Below are the code and all the weights of a small trained network. Each question names an input and a class and asks about switching units off, where a switched-off unit gives its printed mean instead of its output.

import numpy as np


def w(rows, s, z=0):
    codes = np.array(rows[::2]) - 128.0
    scale = np.full(codes.shape[1], s)
    scale[-1] = z or s
    return codes * scale


def norm(h):
    return h / np.sqrt((h * h).mean(-1, keepdims=True) + 1e-5)


def f(y):
    return y / 2 * (1 + np.tanh(0.7978845608 * (y + 0.044715 * y**3)))


def log_softmax(a):
    a = a - a.max(-1, keepdims=True)
    return a - np.log(np.exp(a).sum(-1, keepdims=True))


def net(x, mask):
    res = np.array(x, float).reshape(1, 8) / 4 @ E
    u = 0
    for l in range(3):
        y = f(norm(res) @ A[l][:, :-1].T + A[l][:, -1])
        res = res + np.where(mask[u : u + 16], y, B[l][:, -1]) @ B[l][:, :-1]
        u += 16
    return log_softmax(norm(res)[-1] @ U[:, :-1].T + U[:, -1])


A, B = {}, {}
E = w([
[15,162,136,169,98,34,212,44,142,251,194,156],'x0',
[126,128,123,133,125,129,130,130,126,129,122,125],'x1',
[129,165,199,192,84,145,92,135,86,114,171,115],'x2',
[215,150,75,158,201,60,110,123,93,145,208,78],'x3',
[134,86,87,70,106,213,89,161,48,234,198,191],'x4',
[172,84,128,96,29,8,182,200,42,83,119,176],'x5',
[143,82,56,206,113,148,127,72,154,72,147,223],'x6',
[69,114,126,155,178,85,66,208,154,122,137,165],'x7',
],0.017)
A[0] = w([
[135,193,188,215,26,156,73,154,105,114,183,111,52],'0.n1',
[140,97,127,168,122,135,92,52,137,95,116,255,72],'0.n2',
[151,191,159,181,134,71,148,105,186,71,70,127,50],'0.n3',
[111,105,155,148,207,203,74,47,204,158,155,104,57],'0.n4',
[217,151,84,145,184,73,117,117,120,150,186,102,5],'0.n5',
[172,64,120,124,55,45,167,173,101,102,129,163,36],'0.n6',
[134,69,12,29,173,90,179,127,213,159,76,136,30],'0.n7',
[57,90,98,182,162,82,57,228,160,132,134,145,35],'0.n8',
[168,109,120,143,138,168,109,164,107,83,101,108,170],'0.n9',
[117,141,209,232,78,163,96,128,72,82,211,113,100],'0.n10',
[182,117,143,126,85,160,173,65,110,125,131,87,49],'0.n11',
[95,139,107,164,150,104,73,183,132,137,109,149,54],'0.n12',
[126,121,87,112,118,186,118,141,73,178,156,178,53],'0.n13',
[178,150,91,102,67,165,171,20,76,135,88,71,35],'0.n14',
[102,155,130,142,118,93,156,98,132,157,157,154,158],'0.n15',
[149,84,57,228,93,127,91,56,145,73,174,194,42],'0.n16',
],0.013,0.022)
B[0] = w([
[128,101,137,99,204,117,138,90,86,154,61,151,147],'0.n1',
[113,135,114,77,132,137,182,196,151,169,116,72,168],'0.n2',
[112,69,91,50,114,107,90,92,143,111,174,99,156],'0.n3',
[132,224,75,97,77,100,117,145,79,91,107,174,187],'0.n4',
[176,139,89,167,178,88,91,119,89,138,183,77,133],'0.n5',
[104,249,77,96,117,147,83,125,107,101,114,149,163],'0.n6',
[152,101,162,102,231,113,141,65,56,163,28,157,145],'0.n7',
[130,135,196,91,165,109,124,159,171,97,198,188,138],'0.n8',
[150,127,131,169,87,84,141,104,195,201,142,156,253],'0.n9',
[142,95,92,70,194,100,141,89,129,146,56,162,183],'0.n10',
[143,144,158,102,120,138,159,126,140,102,160,132,131],'0.n11',
[130,141,157,116,143,137,132,137,128,102,151,153,125],'0.n12',
[112,82,105,77,122,99,96,93,142,94,164,98,147],'0.n13',
[170,160,190,103,128,158,175,102,134,103,192,151,144],'0.n14',
[215,108,141,153,101,131,87,145,189,138,114,143,210],'0.n15',
[103,124,83,89,168,137,211,205,148,162,119,55,172],'0.n16',
],0.019,0.011)
A[1] = w([
[136,101,97,143,89,185,213,79,111,99,140,123,109],'1.n1',
[80,98,145,188,127,88,136,102,138,4,99,34,33],'1.n2',
[97,55,152,140,146,103,118,165,136,112,180,139,84],'1.n3',
[38,123,141,195,113,72,198,65,110,193,175,145,32],'1.n4',
[197,94,153,139,148,193,74,176,109,50,87,93,84],'1.n5',
[146,116,129,171,74,114,125,124,185,180,121,139,51],'1.n6',
[165,96,90,132,142,193,131,159,127,60,116,145,77],'1.n7',
[203,98,110,139,125,188,91,172,146,69,111,109,63],'1.n8',
[163,126,100,211,190,124,141,125,81,89,218,96,69],'1.n9',
[126,105,120,145,86,84,156,171,11,67,112,152,61],'1.n10',
[116,37,99,134,117,237,79,166,2,189,197,165,20],'1.n11',
[19,85,196,117,81,211,139,94,155,92,64,201,44],'1.n12',
[210,101,144,102,148,177,80,188,118,68,82,108,88],'1.n13',
[28,80,156,145,66,195,190,146,135,87,74,159,31],'1.n14',
[121,173,238,74,144,122,115,199,89,196,103,11,10],'1.n15',
[92,169,95,168,149,178,95,102,113,112,125,107,60],'1.n16',
],0.015,0.014)
B[1] = w([
[150,128,166,111,168,140,148,180,133,118,156,137,195],'1.n1',
[91,86,89,60,119,95,110,67,160,107,197,124,154],'1.n2',
[172,160,174,109,143,218,154,121,127,111,153,134,150],'1.n3',
[135,104,112,233,121,119,165,85,157,143,154,179,139],'1.n4',
[122,120,140,198,97,110,116,73,143,146,136,202,134],'1.n5',
[172,129,119,146,103,136,84,148,156,128,116,133,210],'1.n6',
[62,122,117,179,135,113,206,116,121,166,129,116,130],'1.n7',
[107,135,150,188,90,112,168,122,156,181,159,135,151],'1.n8',
[140,69,150,113,97,171,105,185,76,125,92,61,163],'1.n9',
[47,227,83,148,142,171,123,95,104,118,126,162,161],'1.n10',
[62,77,108,79,132,69,143,31,191,77,153,94,204],'1.n11',
[151,79,160,145,116,155,60,173,31,129,118,51,252],'1.n12',
[93,107,121,202,108,126,175,59,115,173,148,188,169],'1.n13',
[122,97,148,158,127,131,102,186,71,126,104,39,184],'1.n14',
[118,118,39,102,173,143,249,207,166,131,114,116,207],'1.n15',
[80,164,91,145,110,142,151,140,70,96,120,155,138],'1.n16',
],0.018,0.0047)
A[2] = w([
[124,136,151,115,80,54,167,154,45,79,132,182,8],'2.n1',
[103,158,172,126,135,94,157,91,108,202,160,93,61],'2.n2',
[143,90,134,192,101,117,124,86,148,200,112,156,47],'2.n3',
[98,137,165,183,144,86,153,86,167,16,108,51,37],'2.n4',
[107,165,108,178,212,252,79,82,171,140,113,93,101],'2.n5',
[25,86,184,173,218,84,59,235,151,87,166,215,77],'2.n6',
[190,131,67,204,234,73,123,99,54,133,219,81,75],'2.n7',
[200,154,230,109,94,173,232,41,81,111,187,97,71],'2.n8',
[116,169,143,177,157,83,149,127,103,126,129,107,82],'2.n9',
[145,80,116,137,191,140,149,84,82,135,55,179,54],'2.n10',
[133,122,158,192,159,81,160,108,151,6,77,86,102],'2.n11',
[91,139,127,157,214,188,111,88,151,136,126,116,83],'2.n12',
[62,194,121,186,211,252,92,77,151,110,157,86,79],'2.n13',
[140,106,164,22,131,103,76,75,129,83,178,131,148],'2.n14',
[86,124,173,145,212,93,160,55,48,151,68,146,47],'2.n15',
[89,223,89,126,74,131,120,116,83,125,112,143,61],'2.n16',
],0.014,0.013)
B[2] = w([
[107,185,119,151,128,143,109,88,78,64,114,203,143],'2.n1',
[103,76,94,160,111,152,156,66,100,110,134,210,129],'2.n2',
[201,150,134,175,139,109,70,83,171,129,92,125,188],'2.n3',
[96,68,85,79,103,143,78,110,127,180,211,165,154],'2.n4',
[116,137,141,111,73,54,220,123,23,125,149,181,189],'2.n5',
[216,161,204,114,168,252,222,63,87,93,187,126,180],'2.n6',
[44,55,238,160,54,186,111,164,54,71,51,52,223],'2.n7',
[103,134,194,140,220,217,99,158,138,66,163,197,198],'2.n8',
[90,104,120,105,83,166,125,87,109,123,99,149,123],'2.n9',
[82,164,149,139,218,73,106,127,149,171,88,63,177],'2.n10',
[45,87,77,59,141,220,129,92,40,226,195,179,181],'2.n11',
[130,91,141,116,101,112,190,89,61,101,128,178,131],'2.n12',
[131,168,109,98,41,11,174,132,36,11,152,221,153],'2.n13',
[115,176,126,131,159,108,48,130,197,82,122,92,254],'2.n14',
[176,129,97,93,221,99,111,140,144,196,92,80,157],'2.n15',
[154,177,73,127,107,140,49,180,142,74,114,141,197],'2.n16',
],0.013,0.0067)
U = w([
[118,212,84,126,71,77,115,145,67,78,128,192,118],'0',
[157,98,153,254,92,106,125,107,193,189,144,163,106],'1',
[76,66,101,63,129,114,86,70,166,104,195,104,100],'2',
[103,111,78,148,148,145,238,218,146,131,122,95,99],'3',
[135,93,166,109,214,110,124,73,58,150,44,172,96],'4',
[156,145,140,125,131,126,81,169,150,105,122,108,252],'5',
[122,94,180,148,83,164,71,182,83,95,106,84,125],'6',
[166,141,189,118,154,183,144,133,126,76,183,164,115],'7',
],0.018,0.021)

Each question gives the input, the list of numbers given to net, and the class t.
The units are the neurons (one row each of A and B). Each row of codes is followed by its name. A weight is (code - 128) times the scale printed after its matrix; where a second scale follows, it is the last column's (A, B and U).
mask holds one flag per neuron, layer by layer. A switched-off neuron (its flag False) gives its mean, the last column of its row in B, instead of its output. The means were averaged over made-up inputs and are rounded, as every weight is.
A unit's drop is (log p(t) with every unit on - log p(t) with that unit switched off) / (log p(t) with every unit on - log p(t) with every unit switched off).
The circuit of an input: a set's keep is (log p(t) with only the set's units on - log p(t) with every unit switched off) / (log p(t) with every unit on - log p(t) with every unit switched off). Starting from the 12 units with the biggest drops (on a tie, the unit counted first), units are removed one at a time, each time the one whose removal leaves the highest keep (on an exact tie, the one counted first), for as long as the keep stays at least 0.8.
circuit, biggest first: the units of the circuit, biggest drop first
most important unit: the unit with the biggest drop
k most important neurons: the k neurons with the biggest drops, biggest first
k most important neurons of layer l: the k neurons of layer l with the biggest drops, biggest first
input [-1,0,2,-1,0,-6,7,3], class 3: most important unit -> 0.n16
input [7,5,-1,-8,-7,1,5,-8], class 6: 3 most important neurons -> (0.n9; 1.n12; 1.n14)
input [5,-1,-4,7,7,-7,8,6], class 3: 3 most important neurons -> (0.n16; 0.n9; 0.n6)
input [5,-1,-7,-5,6,1,-2,2], class 4: 2 most important neurons of layer 0 -> (0.n7; 0.n9)
input [5,-4,1,8,5,-1,-8,-2], class 3: 2 most important neurons -> (1.n15; 0.n9)
input [-1,3,8,6,2,-7,-7,3], class 4: circuit, biggest first -> (0.n10; 2.n12)
input [4,4,-7,2,6,-6,8,-1], class 3: 2 most important neurons of layer 0 -> (0.n16; 0.n2)
input [4,0,-2,8,-7,3,2,-1], class 6: 2 most important neurons -> (2.n7; 0.n5)
input [5,6,0,-3,-5,4,0,0], class 5: circuit, biggest first -> (0.n15; 0.n9)
input [-6,-4,3,-5,-6,2,-7,5], class 3: 2 most important neurons -> (1.n15; 0.n15)
input [-5,1,-5,-3,-4,4,-4,-6], class 7: 2 most important neurons -> (0.n15; 2.n8)
input [3,4,-6,-2,-8,3,8,1], class 2: 3 most important neurons -> (0.n3; 0.n9; 1.n2)
input [6,-3,-6,-5,8,2,-3,7], class 2: circuit, biggest first -> (0.n9; 1.n11)
input [-3,2,5,2,8,4,1,-6], class 2: most important unit -> 1.n11
input [6,2,-3,-3,2,6,-6,7], class 7: 3 most important neurons -> (0.n9; 2.n6; 0.n4)
input [7,-6,-7,1,3,-5,8,7], class 3: 3 most important neurons -> (0.n9; 0.n16; 0.n2)
input [-4,2,-4,0,-6,4,-7,-3], class 3: 4 most important neurons of layer 0 -> (0.n15; 0.n13; 0.n10; 0.n4)
input [3,6,-1,-6,-2,0,-6,1], class 3: 3 most important neurons -> (1.n15; 0.n9; 2.n7)
input [1,2,-7,8,8,-1,-1,-7], class 2: 2 most important neurons of layer 1 -> (1.n11; 1.n12)
input [-2,4,-2,-4,-8,2,-7,8], class 2: most important neuron -> (1.n2)
input [-6,-7,7,2,2,-3,-3,1], class 4: 2 most important neurons -> (0.n10; 0.n1)
input [-3,3,-2,-1,-5,0,3,-3], class 2: 2 most important neurons -> (0.n3; 0.n15)
input [6,7,-8,-2,5,-8,8,6], class 0: 3 most important neurons of layer 0 -> (0.n9; 0.n4; 0.n10)
input [-7,1,-4,-6,5,-2,-7,-3], class 1: 3 most important neurons -> (1.n13; 0.n16; 0.n2)
input [-6,-2,8,-2,-6,6,-8,-7], class 3: 2 most important neurons of layer 0 -> (0.n15; 0.n4)
input [4,0,-7,-7,4,-6,6,-1], class 4: 2 most important neurons of layer 0 -> (0.n7; 0.n9)
input [0,5,-8,1,4,7,2,-7], class 4: 4 most important neurons -> (0.n7; 0.n4; 2.n10; 2.n15)
input [-2,-4,-5,1,2,-1,1,-7], class 7: circuit, biggest first -> (0.n14)
input [2,7,7,-1,-2,-7,-1,-5], class 0: 3 most important neurons of layer 0 -> (0.n4; 0.n9; 0.n7)
input [-2,6,6,-1,-2,-5,6,-5], class 3: 2 most important neurons of layer 0 -> (0.n16; 0.n2)
